0: [  0  -7  60 -49  23 -11  -6  20  19  14   3  64  33   9  -6 -14  -6  18
   7   1 -16  16  11  87  -5  -9   7 -15   1  29   3  34  19 -16  25 -26
  20 -22  28 -15 -10  11  40  11   3   2 -33 -13 -35 -14 -68 -22  -6   6]
1: [-38  18  57 -69  40 -39  14  20  15  -7  11  37   6  13 -29 -28 -32  -2
   8  11 -12 -12   4  44  13 -33   5 -10  14  24   2   2  23 -26  19 -22
  19 -15  27  -6  -7   2  11  12  38 -11 -11   0 -48 -18 -56 -33  -4  -1]
2: [  5  18  52 -55  20 -29  12  14   3  -6   4  18   7  12 -21 -16 -25   2
   9  13  -8 -10   4  39  -1 -15  -4   8   7  30   0  26  17 -15   4  -5
  22 -23  26   8  -1   8  35   5  24 -14 -40   0 -24 -18 -49 -25 -15 -14]
3: [-16  16  75 -64  25 -23   7  14  14  11   8  50  22   8   2 -16  -9  -2
   9  12  -9  -3   0  60  12 -16   9 -19  12  28  -3  38  33 -21  30 -35
   6 -16  24 -13  -5  10  26   4  23 -16  -3  -2 -33 -22 -74 -20  -1  12]
4: [ -4  12  61 -38  24 -26  -5  20   0  21   4  57  34   4 -13 -10  -7   4
  15  10 -17   9   8  89 -18 -28   4 -14  -5  24  10  38  24 -22  10  -5
  14 -25  36 -19 -23  18  34   4   7   4 -56 -17 -33  -9 -64 -20 -10   2]
0 3 2
5: [ -6   6  53 -53  21 -19   3  29   2   9   8  40  24   1  -5  -8  -9  10
  10  13 -23   2  15  66  -3 -15  16   1  -3  28  11  15  27 -24  21 -25
  23 -24  42  -8 -12  13  33   2  24  -1 -30 -14 -53 -31 -71 -10  -4  -6]
0 4 3
6: [ -5  29  63 -54  32 -36  -6  22  20   3   7  51  19   9 -26 -28 -17  10
   2  12  -5  -3  -2  48  11 -22   7   0  13  32  -6  21  17 -26  19   0
  21 -28  30   8  13   8  34  10  22 -15 -48  -8 -52 -14 -58 -44 -15   8]
2 1 5
7: [-15   3  70 -45  31 -27 -12  22  12  15  15  42   9   9 -10 -12 -18   3
   8   4 -25   7  16  56 -14 -10   9 -21   1  36  11   1  40  -5  22 -25
  24 -20  32 -14  -8   6  37  15  33  -5 -33  -3 -51 -23 -60 -20  -7  10]
5 0 3
8: [  -3  -26   46   16    6   48  -69   34    3   49    3   79   96  -23
   70   39   27   19   30    5  -38   67   48  100  -44   -3   34  -54
  -22   30   54   44   25   10   48  -52   27  -27   43  -83  -61   33
   38    8  -39   44    2  -54  -58   -3 -100   26   -5   28]
0 4 5
9: [-30  22  77 -76  42 -45  15   7  11 -14   9  38  -5  23 -41 -21 -31  -5
   6   6   3 -22   1  21  28 -23   5 -22  18  31   6   6  22 -35   7  -7
  20 -19  22  19  26   0  12  12  57 -23 -38   8 -46 -23 -51 -42  -8  11]
1 6 2
10: [-10   2  62 -58  19 -22 -12  23   5  -8   3  39  21  13   1  -7 -10  12
   9  10 -15   9   9  58  -7 -16   9 -11  -1  24  15  11  13 -24   5  -5
  21 -22  30 -19  -7  11  32  10  11  -3 -28 -10 -36 -16 -57  -3  -4  14]
5 7 0
11: [-14   8  71 -53  32 -29  -3  18   8   5  19  38  22   6  -8  -3 -11  -9
   9  17 -18  15  11  74 -14 -24  11  -2   4  35  15  23  20 -13  15  -4
  32 -15  46  -5  -4  13  31   5  41  11 -46  -7 -32 -37 -64 -25 -14   0]
5 7 10
12: [-17  14  55 -56  25 -26  10  12  20  -1  -2  44  18   2 -18 -29 -18   1
  10   9 -13  -8   6  47   6 -34   1  -6  16  35 -14  34  20 -16  16 -26
  16 -28  38 -12   1   5  27   6  41  -4 -40  -6 -31 -19 -67 -31  -2  18]
6 3 1
13: [ -8   8  52 -68  14 -18 -27  21  22   5  -5  44  23   6  17 -18 -16   2
  14   9 -21  13   7  80   9 -13  13 -27   2  34  15  27  27 -22  23 -17
  10 -21  29 -17 -10   8  28  13  29 -13 -24 -19 -45  -6 -63 -12 -11   5]
10 0 5
14: [-22   0  44 -42  23 -12 -18  18  16  11   2  60  35  -5  -4 -12  -3  11
   9  10 -10  23  26  74 -10 -15  10 -19   6  23  15  26  21 -20  23 -38
  14 -24  23 -17 -11   7  30  -6  11  -9 -21  -9 -51 -15 -77 -10 -12   8]
0 5 13
15: [-15  28  69 -75  29 -43  17  15  17  -9   8  43  -1  19 -27 -25 -23  -3
   0   0  -6 -13   0  48  27 -20   5 -23  22  33 -11  10  21 -17   4  -7
  15 -18  30  11  18  11  11   7  32 -16 -30  11 -34 -27 -53 -38  -4   0]
9 1 6
16: [ -5  10  60 -35  16   3  -5  12   3  10   2  61  28   0   9  -9   3  13
  13   8 -14  16  26  90   2  -4  11  -9   9  34  -3  37  16 -18  31 -16
  17 -20  35 -11 -13  13  40   9   8   4 -24 -17 -36 -31 -78 -16  -3  14]
0 14 5
17: [ -8  13  72 -53  31 -22   8   9  24   2  16  57   9   9 -25 -20 -22  -1
   5   4   5   2   8  40   2 -21   9 -19  21  39  -1  33  28 -30  22 -26
  21 -18  36   5   6   1  32  17  44  -9 -26  -4 -40 -33 -66 -35 -15   0]
12 6 3
18: [-18  15  69 -75  30 -32   8  10  21   4  -5  40   5  20 -22 -23 -20  -5
   8   7 -12  -3   1  37   9 -16   2  -4  19  28  -8  40  28 -29  21 -14
  19 -11  33   7   4   3  32  13  35 -24 -35  -3 -42 -12 -60 -29  -9   3]
17 12 6
19: [-19  14  61 -69  26 -39  15  18   5 -12   1  49   2  13 -31 -30 -24   0
  11  14  -9  -8   7  46  26 -18  -1 -21  24  25  -4  17  14 -31  11 -12
   8 -11  26  -1  10  11  13   8  24 -21 -27  17 -18 -33 -59 -38 -10   6]
15 1 18
20: [ 10  -1  63 -33  30  -9  -6  20  10  14   4  57  38   2  -8 -14   2   9
  16   7 -17  15  11  80 -11 -12  16 -24   3  35  17  33  21 -25  31 -22
  30 -10  35 -14  -7  16  34   1  11   4 -41 -11 -45  -9 -79 -27  -6  15]
0 16 4
21: [-31  19  78 -80  18 -21   8  13   5   7  -9  51   8  10  -6 -30  -4   1
  17  17 -10  -7   1  65  23 -13   9   4  20  45 -15  -3  29 -17  22 -31
  18 -24  39 -11  -3   7  19   3  13  -9  10  16 -42 -29 -61 -15 -16   8]
3 1 19
22: [  0   6  68 -74  15 -44  -2  28  10   6  -2  41   0   8 -15 -12 -16  12
  17   4  -9   0  14  62   7 -16  -1  -3   2  26  -3  15  25 -19  -1 -17
  10 -47  43 -11  -6  17  18  12  20  -2 -34  10 -41  -5 -70 -18 -21  -6]
10 5 2
23: [-18  24  74 -56  47 -32  16  20  15   5  16  56   2  12 -38 -11 -16 -16
  -1   4 -15   0   5  55  -2 -34  14 -16  19  26   7  19  28 -24  28 -16
  20 -14  41   9  12   2  24  21  61 -15 -40 -17 -56 -20 -73 -41 -23  10]
17 18 6
24: [-26  11  59 -31  48 -10   6  19  16  12  10  72  26   3 -20 -21 -18  -8
  10   3  -5   7   7  44   5 -31  16 -32  21  36  -2  48  34 -29  37 -39
   9  -3  49  16  14  -6  28  15  55 -13 -46 -14 -75 -30 -74 -47 -16  40]
23 17 12
25: [-19  24  65 -82  25 -41   3  18  15  -7  -3  39  -3  14 -24 -31 -18 -14
   5  14 -14   1   4  26  20 -25   1  -1  17  22   4   0  21 -20   4 -10
  21 -30  24  -6  -3   5  22   2  38 -21 -19  12 -38 -22 -61 -29  -9   1]
1 15 19
26: [-13  15  64 -69  30 -35  21  14   6 -10  12  49  -2  19 -41 -24 -17   1
  -5  -2  -7 -20   5  38  22 -26  13 -10  21  35   0  19   5 -41  10  -6
  17 -12  35  16  15  14  10   9  37 -17 -37  -2 -34 -30 -54 -39  -5   6]
15 19 9
27: [-23  15  79 -48  36 -16  19  14  14   3  12  68   6  14 -20 -27 -10 -27
   0   0   8   3  12  50  13 -20  15 -18  26  30  -9  28  32 -21  21 -36
  17  -5  41  11  14  -2  15  18  62 -16  -8  -1 -55 -38 -67 -37  -3   9]
17 23 24
28: [  1  17  58 -50  27 -12  -4  17  21  21   9  57  35   8  12 -34  -4   4
   5   9 -12  16  16  84   4 -20  18 -19   9  31  -9  54  33 -19  28 -22
  23 -17  31 -18 -17   8  26   8  21  -4 -31  -9 -44 -26 -55 -27  -5  18]
0 16 20
29: [-18   9  64 -61  16 -28  -3  27  -5   3  -6  40   9   7   0 -17 -13  -2
   3  10  -8  13  14  87  13 -22 -15 -15   9  32  16   9  27 -16  -6 -15
  16 -25  32 -22 -10  12  11  12  13 -11 -12   5 -19 -23 -56 -18  -7   8]
10 22 13
30: [ 10  17  55 -51   6 -27  -5  16  12  -6  -3  45  14   1   3  -8  -9  12
   6   2 -20   4  14  97   4 -16   4 -18  -6  29   9  36  18 -23  10  -7
  22 -34  28 -25 -10  29  21  -1  -3   6 -50 -12  -9 -12 -68 -13   9   1]
4 0 10
31: [-14  17  72 -62  21 -38   1   9  13   4   2  56   4  10 -23 -23 -15  -2
  12   5  -8   2   7  57   5 -12   6 -11  15  37  -5  27  31 -31  23 -23
  28 -23  30  -1  -2   7  18   4  32 -11 -26  -4 -52 -30 -64 -31  -3   0]
17 18 12
32: [-11  -1  68 -36  19 -21   2  18  10   9  11  56  25   3  -3 -17  -9   4
   4   7  -8  12  20  74   1 -10   6 -32  19  32   3  18  17 -24  21 -18
  18 -16  31 -15  -2  15  27  10  27   5 -17   0 -29 -33 -78 -12  -3  11]
16 0 3
33: [ -7   1  54 -41  39 -25 -10  23  18   9   6  64  29   6 -22 -14 -22  14
   1   6  -7   3  10  58 -14 -25  14 -21   4  27  17  28  35 -34  21 -21
  15 -13  35  -6   7   8  40  12  44 -12 -48 -14 -64 -32 -64 -33  -7   4]
17 7 5
34: [-20  22  77 -81  42 -32  14  -3   9 -10  20  42   2  20 -30 -26 -30  -9
  -4   5 -16 -18  -5  27  29 -22  -3 -28  25  20  -6  14  17 -35  25  -7
  20 -13  36   5  15  14  17   5  34 -15 -18   4 -36 -34 -46 -44 -11   9]
15 26 9
35: [-35  19  75 -44  17 -34  13  16   7  -4   3  20   8  13 -13 -14 -14 -19
   6   6 -14  -4   8  43   5 -27   3  -2   7  35  -9  10  14 -17   8 -17
  20 -26  24  -6   7  -8  20   6  56  -8 -27  -3 -35 -20 -44 -25  -6  10]
12 1 25
36: [-18   6  34 -32   1 -12  -2 -27  -9  12   7  -7   7  10   3 -14   1  -3
   8  -3  -1   9   0  57  -3 -19   7  -2   3  12   3  21  14  15  13  -3
 -11   0  12  -3   2   1  11   1  34  -4 -27  -8 -34 -15  -7  -8   0   6]
35 2 10
37: [-35  31  74 -86  36 -85  32  21  -2 -16  12  30  10  29 -39 -36 -29 -22
  -9  12   3 -11   2  39  28 -23   2 -11  26  22 -11  20  19 -28   9  -9
  11 -17  45  14  18   7  21   5  60 -14 -53   9 -37 -33 -49 -38 -14  -1]
9 15 26
38: [-15  14  65 -76  24 -32  10  11  16   4  -2  41   7  15   7 -12  -9   3
   6   9 -14  13  24  70  14 -15  11 -23   9  39  12  10  21  -9  13  -8
  12 -22  27 -23  -1  11  12  12  21  -3 -13  -7 -20 -28 -52 -10 -12  -3]
29 10 32
39: [-13  11  63 -71  23 -45   6  17   8  -9   2  32  -6  20 -19 -24 -23   6
   3  16  -9 -18   7  50  18 -15   5  -9  12  27   3  20  35 -24  11   0
  16 -19  27  -4   6   8  25   1  26 -21 -20   7 -41 -26 -41 -33 -10  -7]
15 19 25
40: [ -9   8  82 -51  24 -22   4   9  13   4   7  50  19  11 -17 -19 -16   6
  12  13 -12  -4   6  62   2 -22   4 -10  10  27   0  22  30 -16   6 -14
  25 -16  33   3   7  14  23   7  28 -11 -30   1 -39 -18 -67 -31   2   7]
31 12 17
41: [ -37   35   79 -100   38  -81   39   -4   15  -29   17   20  -68   29
  -82  -49  -61  -18   -6    7    6  -50  -11  -72   59  -26  -21   -1
   41   20  -18   16   24  -49   -6   -2   -4  -11   23   57   58  -23
    5    1   89  -57  -58   31  -34  -37  -23  -70  -18   -5]
9 37 34
42: [-15  20  79 -72  20 -25   9  20   4   2   4  39   2  16 -15 -25 -27  -1
   5   6  -8  -5  13  38  15 -15   0  -7  28  37   3   3  18 -20  17  -8
  18 -23  27 -12  -3   4  15   0  25 -16 -19   7 -28 -18 -58 -24 -10  -4]
25 39 19
43: [-52  33  64 -32  14  -3  13   1  -7  -6  36 -30  35  10 -11   2 -10 -14
 -15   4  -2   1  18  46 -15 -16  28  11  12   8   2  -2  18  17  13 -10
  29  -9  15   6  -6  -5   9   8  36  -4 -24  -1 -33 -33 -25   4  15   5]
36 35 2
44: [  6  19  54 -61  13 -37   3  16   7  23   2  49  35   6   7 -12  -2  21
  14   8 -25  14  12 100   4 -20  10 -16  -5  32   6  26  27  -9   2   2
  17 -19  35 -30 -27  17  34   7  -7  10 -30  -2 -20 -17 -62 -10   3  -6]
30 4 0
45: [ 14 -11  41 -23  19  -4 -12  20  14  18   7  49  43 -11   3  -8   1   6
  14   9 -13  17  15 100 -25  -9   5 -19 -17  25  17  43  26 -19   8 -18
  21 -27  37 -37 -30  15  44   0  10  14 -53 -26 -41  -7 -89 -10  -8  -9]
4 20 0
46: [-15  11  79 -54  28 -43  13  13  10   2  -3  47  17   5 -25 -18  -9  -1
   7   7  -9  13   4  82  -7 -32   3  -3  13  18  -5  31  34 -29  -2 -22
  27 -30  41  -9  -6  12  30   2  18 -14 -37   1 -34 -18 -64 -35   0  -6]
40 31 12
47: [-11  27  69 -76  21 -46   2  28  15   1   5  30  -1   8 -24 -19 -20  -6
   4  14 -14  -8   8  37  16 -16   4   0   7  31 -11  17  24 -21   6 -12
  17 -25  21   1  -3   6  30   1  37 -10 -28  13 -49 -23 -63 -24 -12  -4]
25 39 42
48: [ -3  17  57 -56  27 -30  -4  18  11  -1  -1  46   6  12  -9 -15 -19   4
  10   7 -16  -4  18  59   3 -14  -2  -6  13  29   2   2  16 -22   2 -12
  21 -34  38 -11   1  22  20  12  33   0 -36   6 -24 -21 -50 -22  -7  -4]
22 40 42
49: [ -9  20  68 -71  35 -33  14  17   5 -11   2  44   1  16 -30 -42 -15  -1
   2  17  -6 -14   8  57  18 -10 -11 -19   6  31  -7  10  11 -28  12 -16
  18 -22  22  -2  -5  12  16   5   8  -5 -19   8  -1 -20 -47 -42  -7  -5]
19 42 15
50: [ -1  15  60 -51  29 -39  13   4  12   5  -3  56  20   7 -25 -20 -21   4
   5   4  -7  -6   9  52   6 -19  -7 -20   2  30   3  31  18 -23   1 -21
  42 -18  38  -2  -6  10  28   6  31  -2 -40  -1 -40 -17 -56 -36  -6   0]
40 31 12
51: [-34  33  83 -71  31 -46   9   9  14 -13  -4  43 -16  27 -30 -35 -22  -6
   5   3  -5 -25   8  39  27 -20  -1 -19  23  31  -3  14  27 -23  19 -13
  16 -18  22  15  25   6  23   6  50 -21 -24   9 -44 -35 -57 -39  -7  11]
9 15 34
52: [-16  18  68 -70  20 -28  11  13   8  -9 -11  47  -1  13  -7 -21 -14   4
   3  10  -4  -7  11  49  24 -23   0  -6  13  31  -6  13  33 -13   4  -9
  15 -22  25 -14   8   4   8  12  23 -19 -13   8 -28 -23 -64 -28 -14   5]
42 39 19
53: [-19  16  85 -68  10 -34   7  15   2  -6  -5  42   9  21   1 -24 -14   9
   5  16 -13   0  20  88  18 -20  -2 -16  16  32  -6   8  13 -17   1  -9
  18 -22  34  -9   3  10  19  15  18  -6 -18   2 -14 -20 -70 -17 -13   5]
29 38 52
54: [-28   9  64 -64  38 -28   1  15   6 -13   7  45  14   9 -31  -8 -10  -2
  -1   7  -8   4  12  40 -11 -19  11  -4   3  25   3 -16  18 -16  11 -13
  30 -20  30   8   5   4  16   7  35   0 -24  -1 -34 -15 -64 -31  -1   8]
1 40 48
55: [-18  14  75 -51  24 -31   3  18  10  -1  -5  53   6   2 -14  -7 -10   0
   6  12 -21  -7  15  57   4 -18   5 -21  15  32   8  12  17 -20  21 -26
  19 -19  36 -10   0   7  21   7  37 -13 -24  -6 -43 -31 -60 -27 -10   4]
31 40 48
56: [-10   1  66 -68  13 -36  -3  23  12   4   5  34  -1  14 -13 -14 -23  11
  14  13 -15  -5  15  66  10  -8   9   1  -2  29   4  15  29 -21  -3  -4
  15 -34  31  -8  -4   3  37   7  38  -4 -42   5 -37 -20 -49 -30  -8  -5]
48 22 39
57: [ 10  20  66 -63  24 -38   2   8  19   3  -1  53   0  20 -26 -21 -26   5
  12  11 -11   2   1  47   9 -14  -5 -26  13  40  -3  26  23 -31   8 -17
   9 -12  28   8  -1  11  20  10  33 -24 -44  -6 -29 -19 -54 -41 -11   1]
18 31 50
58: [-27  12  50 -56  25 -35  -7   9  17   9  10  46   3  -1 -24 -25 -28   7
  12   6  -6  -4   0  57   2 -22   8 -11   6  30  15  32  41 -28  16 -26
  19 -28  29   2  -6   3  26   2  49 -18 -76  -3 -77 -15 -55 -30  -5   5]
33 31 6
59: [-22   5  46 -76  19 -49   8  27  12  10  -3  33   3   8  -6 -22 -19  -5
   5  17  -8  -5  11  60  14 -27   8  -5   7  28  -1  20  33 -37   3 -26
  15 -26  31  -9 -12   4  20  13  34 -10 -22  17 -42  -4 -59 -24 -13  -2]
47 22 56
60: [-15  11  77 -61  23 -25  -5   6   3  17  12  45  18   8   1 -17 -15   6
  19   6 -16  -1  13  68  10 -11   8 -10   5  16   7  27  24 -24  24  -6
  24 -17  32  -6   3  16  45   3  33  -5 -28  -3 -54 -24 -71 -14  -5 -10]
40 5 31
61: [-18  30  78 -69  18 -27  11   7   9   1   8  48  10  23 -11 -20 -18   1
   9   3  -4  -8  13  52  15 -24   9  -7  22  31 -17  11  15 -13  19  -1
  26 -16  41  -4   9   9  30   6  36  -1 -11   6 -25 -29 -58 -29 -13   2]
42 52 15
62: [-15  30  72 -76  36 -46  20  14  17 -15   3  46  -2  18 -40 -28 -14 -10
  -6   4  -6  -6   4  30  24 -13   2 -11  21  30   2  12  18 -22  16 -21
  16 -23  32  15  27  13  13  16  51 -27 -20  13 -51 -33 -70 -33 -10  17]
51 15 9
63: [ -5  10  73 -76   7 -56   0  29  11  -6  -4  25  -4  15 -24 -22 -21   5
   7  18  -6   0   7  45  16 -18  -1  -7   0  25   6  12  23 -20  -3   5
  13 -32  19 -16  -3   8  29   4  13 -16 -29  11 -21 -19 -48 -20  -5 -15]
39 56 47
64: [-19   7  66 -45  10  -9   1  15   7  14  -8  36  25   6   0 -11  -3   0
  13  14 -30   4  15  88   2 -13   6 -13  16  30  16   9  21 -12   9 -10
  18 -17  40 -20 -16  13  17  16  17   9 -14  -3 -28 -27 -67   5  -6   8]
32 29 10
65: [-20  16  68 -78  25 -41   8  16  13 -13   7  44  -4  12 -26 -22 -15   1
   0  15  -8 -18  15  49  18 -27  -3 -37   7  31   0  18  18 -23  -4 -15
  13 -25  28  -1  17  20   7   6  39 -14 -32  -1 -33 -23 -46 -36  -1   4]
15 19 39
66: [-30  12  69 -60  27 -30   7  10  16   2   1  46  16  14  -6 -24 -24  -3
   3   5 -13  -7  11  62   2 -20   3 -21   3  33   1  20  28 -22   7 -19
  18 -16  28  -8   2  15  19   2  33 -13 -24  -7 -29 -25 -71 -23  -6   8]
40 55 31
67: [ -4  14  64 -59  15 -24   4  20   1   3  25  31  27  11 -15  -3 -18   6
  12  10 -22   3   7  69  -5 -10  16  -8  -4  40   5  10  20  -6   8  -5
  28 -28  31 -15  -8   2  36   8  28   5 -33 -17 -32 -18 -73 -15  -7 -21]
5 11 10
68: [-19  16  64 -71  35 -43  25   7   8  -7   5  40   2  20 -33 -35 -21 -11
  -8   6   4 -23   1  40  32 -29  10  -7  29  29 -10  14  24 -26  13  -4
  20 -20  27   4  15  -3  21   6  40 -17 -25  13 -28 -32 -51 -43 -20   4]
15 26 19
69: [  0  -1  52 -45  40 -28  -3   9  21   4   2  58  20   0 -22 -13 -13  11
  10  14 -17   0   2  73 -12 -18  -3 -29 -19  29  13  30  25 -19  18 -21
  24 -16  33 -15 -10  14  27   5  15  -7 -49  -9 -43  -1 -57 -15  -8   5]
4 0 20
70: [ -4   8  61 -56  10 -26 -12  26   6  -1   8  43  16   9  -3  -6 -13   3
  15   6 -16  28  16  68  -5 -13   2  -9  -2  30  10  14  31 -20  12 -11
  11 -28  25 -23 -15  18  23   4  19   0 -29   2 -37 -20 -74 -20  -9  -8]
10 5 67
71: [-17  14  88 -61  31 -26  16  13   5 -17  11  49  10  16 -21 -22 -14  -4
   5  12 -17   1   8  45  18 -23   3 -35  29  35  -6 -17  18 -17  10 -23
  24 -15  23  -5   3  10  10  14  41  -3  -2   4 -15 -26 -56 -46 -21   3]
42 61 19
72: [-10  17  66 -66  13 -35  -3  17   6   6  -2  33  13  13  -7 -27 -15  -5
   5  10 -15   4  10  66  12 -16  -2  -2   8  33  -1  18  12 -13   0  -5
  22 -21  27 -14   0   9  33   1  17  -6 -38   6 -24 -21 -59 -23 -10  -6]
48 56 53
73: [-18  11  61 -63  19 -28  -3  12  10  -1  -1  42   8  15   0 -19 -12  12
  14   8 -12  -5  24  59   8 -17   7 -13   7  20   8  16  24 -14  11 -15
  23 -20  23 -17 -12  16  28   1  22  -6  -4   2 -39 -27 -63 -21  -6  -3]
66 38 55
74: [ -9   4  78 -75   9 -38   4  10   5  -7   8  26 -10  16  -8 -22 -19  -5
  11   9 -10  -4  13  42  20 -20 -10  -7  18  26  -4  13  27 -30   9 -16
   8 -24  20  -3   5  17  13  -1  37 -17  -5   8 -35 -22 -63 -23 -22  -1]
42 52 39
75: [  5  15  57 -62  35 -47  10  16  18  -3  -1  43   1  10 -30 -23 -21   8
  19   5  -7  -5   7  50   2 -20  -5 -13  10  30   5  24  16 -47   5  -5
  17 -23  34   6   8  11  38   3  36  -4 -43  -5 -28 -20 -60 -41  -5   0]
57 50 6
76: [-48  22  66 -63  26 -31  13  16   8   2   8  31   5  17 -17 -27 -14 -21
   9   7  -7   3  14  46  19 -25   6 -14  17  37  -6  15  26 -25  11 -24
  25 -16  29  -3   9  10   9  15  44  -8 -12   8 -30 -33 -58 -35 -11   1]
1 35 66
77: [ 11  17  75 -76  33 -37   3  13  10  -2  11  41   1  19 -33 -20 -24   4
  -5   1 -16 -14   3  23   8  -2   2  -2  17  26  -3  19  19 -38  17 -14
  17 -29  26  14  12  -5  53   6  32 -26 -23   4 -39 -23 -52 -36 -18  -5]
18 47 39
